Below is a small trained network, with its code and all its weights. Each question gives an input and a target symbol and asks what happens when units are switched off, that is, made to give their printed mean instead of their output.

import numpy as np


def w(rows, s, z=0):
    codes = np.array(rows[::2]) - 128.0
    scale = np.full(codes.shape[1], s)
    scale[-1] = z or s
    return codes * scale


def f(y):
    return np.maximum(y, 0)


def softmax(a):
    e = np.exp(a - a.max(-1, keepdims=True))
    return e / e.sum(-1, keepdims=True)


def log_softmax(a):
    a = a - a.max(-1, keepdims=True)
    return a - np.log(np.exp(a).sum(-1, keepdims=True))


def net(x, mask):
    ids = ['ΓΠαβδεζηλω'.index(c) for c in x.split()]
    T = len(ids)
    res = E[ids] + P[:T]
    u = 0
    for l in range(2):
        q, k, v = (res @ M[l].T for M in (Q, K, V))
        z = softmax(np.where(np.tri(T) > 0, q @ k.T / 2**0.5, -1e9)) @ v
        res = res + np.where(mask[u], z, O[l][:, -1]) @ O[l][:, :-1]
        u += 1
        y = f(res @ A[l][:, :-1].T + A[l][:, -1])
        res = res + np.where(mask[u : u + 4], y, B[l][:, -1]) @ B[l][:, :-1]
        u += 4
    return log_softmax(res[-1] @ U[:, :-1].T + U[:, -1])


Q, K, V, O, A, B = {}, {}, {}, {}, {}, {}
E = w([
[191,119,207,104,129,150,141,113,120],'Γ',
[108,183,156,43,106,175,192,142,83],'Π',
[142,71,181,59,168,139,121,121,116],'α',
[185,128,200,109,126,162,149,115,135],'β',
[178,98,208,90,122,157,122,121,122],'δ',
[78,67,187,142,79,131,164,119,104],'ε',
[26,204,118,57,162,201,209,163,115],'ζ',
[112,162,184,120,224,167,96,142,197],'η',
[250,178,164,121,91,205,148,148,204],'λ',
[187,120,34,152,144,169,149,36,110],'ω',
],0.016)
P = w([
[133,170,189,63,179,89,183,139,21],'0',
[134,154,111,97,114,252,77,154,37],'1',
[101,128,176,29,121,186,172,69,128],'2',
[151,160,169,137,184,110,218,193,66],'3',
[113,137,75,96,95,176,69,178,78],'4',
[110,113,154,61,109,176,168,69,169],'5',
[152,128,151,149,176,81,211,194,103],'6',
[137,107,84,117,68,136,58,166,105],'7',
[120,87,143,86,109,165,162,64,209],'8',
[169,97,144,173,185,54,196,185,134],'9',
[145,66,79,133,64,105,42,162,143],'10',
[139,56,141,120,116,153,142,48,242],'11',
[157,110,126,160,178,71,209,196,122],'12',
[95,76,95,140,53,78,63,145,123],'13',
],0.015)
Q[0] = w([
[145,95,238,73,173,119,248,177,200],'0.h1',
[148,143,155,142,149,69,136,239,107],'0.h1',
],0.015)
K[0] = w([
[119,39,65,249,81,73,101,95,216],'0.h1',
[225,92,147,112,171,128,6,166,249],'0.h1',
],0.011)
V[0] = w([
[24,104,255,181,105,137,85,175,152],'0.h1',
[68,37,88,145,144,125,168,64,3],'0.h1',
],0.0063)
O[0] = w([
[169,136,203,64,159,106,103,246,211,9],'0.h1',
[130,57,46,71,131,94,161,179,166,254],'0.h1',
],0.012,0.0024)
A[0] = w([
[138,123,82,124,149,24,254,130,87,50],'0.n1',
[106,135,159,46,143,183,172,59,190,198],'0.n2',
[206,117,221,123,32,85,167,130,124,2],'0.n3',
[170,60,57,194,63,98,140,137,53,222],'0.n4',
],0.0075,0.0036)
B[0] = w([
[207,57,144,254,81,114,101,146,227,219],'0.n1',
[115,48,213,165,101,166,145,85,125,254],'0.n2',
[197,161,125,107,190,210,103,253,97,170],'0.n3',
[69,188,130,93,232,146,109,161,175,255],'0.n4',
],0.0088,0.0089)
Q[1] = w([
[68,82,254,138,158,226,152,175,196],'1.h1',
[76,111,168,162,116,202,117,111,129],'1.h1',
],0.0075)
K[1] = w([
[54,159,198,34,69,49,2,134,101],'1.h1',
[112,127,185,118,114,79,127,176,105],'1.h1',
],0.0071)
V[1] = w([
[191,195,41,82,193,130,230,54,195],'1.h1',
[120,92,137,42,167,189,3,181,63],'1.h1',
],0.003)
O[1] = w([
[216,255,249,56,116,175,167,155,182,46],'1.h1',
[107,114,48,28,191,236,156,29,2,255],'1.h1',
],0.0049,0.0051)
A[1] = w([
[110,169,225,156,127,157,148,50,130,14],'1.n1',
[224,89,170,163,90,61,174,41,31,138],'1.n2',
[69,73,181,2,100,146,16,112,143,2],'1.n3',
[103,222,189,178,202,125,48,228,127,66],'1.n4',
],0.0073,0.0053)
B[1] = w([
[254,109,18,108,178,61,150,221,126,203],'1.n1',
[244,191,113,69,72,82,20,104,200,176],'1.n2',
[94,217,109,232,66,107,146,135,129,253],'1.n3',
[94,149,65,49,79,50,189,101,178,246],'1.n4',
],0.0096,0.0068)
U = w([
[135,151,119,95,161,207,29,169,62,255],'Γ',
[148,210,10,129,54,117,100,151,115,153],'Π',
[111,198,70,138,3,64,66,103,203,126],'α',
[166,83,106,110,129,129,118,185,120,49],'β',
[174,177,176,135,132,139,111,89,140,105],'δ',
[129,134,247,130,126,160,160,110,185,135],'ε',
[112,157,184,70,194,85,218,80,105,146],'ζ',
[176,180,136,237,198,123,153,126,110,105],'η',
[181,164,148,115,156,151,104,112,138,75],'λ',
[158,78,125,67,105,125,113,39,164,114],'ω',
],0.0075,0.0083)

Each question gives the input, a string of symbols that net reads in full, and the target symbol t.
The units are the heads (2 rows each of Q, K, V and O) and the neurons (one row each of A and B). Each row of codes is followed by its name. A weight is (code - 128) times the scale printed after its matrix; where a second scale follows, it is the last column's (O, A, B and U).
mask holds one flag per unit, layer by layer, with each layer's heads first. A switched-off unit (its flag False) gives its mean, the last column of its rows in O or B, instead of its output. The means were averaged over made-up inputs and are rounded, as every weight is.
A unit's drop is (log p(t) with every unit on - log p(t) with that unit switched off) / (log p(t) with every unit on - log p(t) with every unit switched off).
The circuit of an input: a set's keep is (log p(t) with only the set's units on - log p(t) with every unit switched off) / (log p(t) with every unit on - log p(t) with every unit switched off). Starting from all 10 units, units are removed one at a time, each time the one whose removal leaves the highest keep (on an exact tie, the one counted first), for as long as the keep stays at least 0.8.
circuit, biggest first: the units of the circuit, biggest drop first
top k neurons: the k neurons with the biggest drops, biggest first
top k neurons in layer l: the k neurons of layer l with the biggest drops, biggest first
input Π η η α ω β β, target η: top 4 neurons : [0.n4 0.n1 1.n4 0.n2]
input ε ω η ω η Π η η λ, target ω: circuit, biggest first : [0.h1 1.n3]
input ω η ω ζ, target η: top neuron in layer 1 : [1.n4]
input η β α, target α: top 2 neurons in layer 1 : [1.n3 1.n2]
input ω α δ ε ω ε ε, target η: circuit, biggest first : [0.n4 0.n1 0.h1]
input ω ω ω δ η δ η η Π Π β ω δ Γ, target Γ: top 2 neurons in layer 0 : [0.n1 0.n3]
input ε ω λ β λ Γ, target ω: circuit, biggest first : [0.h1 1.n3]
input η ε η λ ω β ε η, target α: top 2 neurons in layer 0 : [0.n2 0.n3]
input α ζ δ η η α δ, target ζ: circuit, biggest first : [1.n4 0.h1 0.n1]
input ω η ε Γ, target ζ: circuit, biggest first : [0.h1 1.n4 0.n1]
input ε Γ ε Γ δ Π, target ε: circuit, biggest first : [0.h1 0.n2]
input ω β ε Γ ω η η ω, target α: circuit, biggest first : [1.h1 0.h1 0.n1]
input ε ε λ Π ε η ε η Γ ζ λ ζ β, target Π: circuit, biggest first : [0.h1 1.n4 1.n1 1.n2]
input λ η ε ε λ α δ η α, target ε: circuit, biggest first : [0.h1 0.n2 1.n1]
input δ Π Γ Γ α η η η η ω Π λ δ, target Π: top 3 neurons : [1.n4 1.n1 1.n2]
input η β η β η η Γ Π, target Γ: circuit, biggest first : [1.n4 0.n1]
input η ω δ, target ω: circuit, biggest first : [0.h1]
input β η η ω η α β, target ζ: top 2 neurons in layer 0 : [0.n3 0.n1]
input ω λ ε η λ β η η ω α, target η: top 4 neurons : [0.n4 0.n1 1.n4 0.n2]
input Π α δ Γ ε ε η η η α, target ζ: top neuron in layer 0 : [0.n3]
input η β ω ω α η ω η Π ε α δ, target ε: top 2 neurons in layer 0 : [0.n2 0.n3]
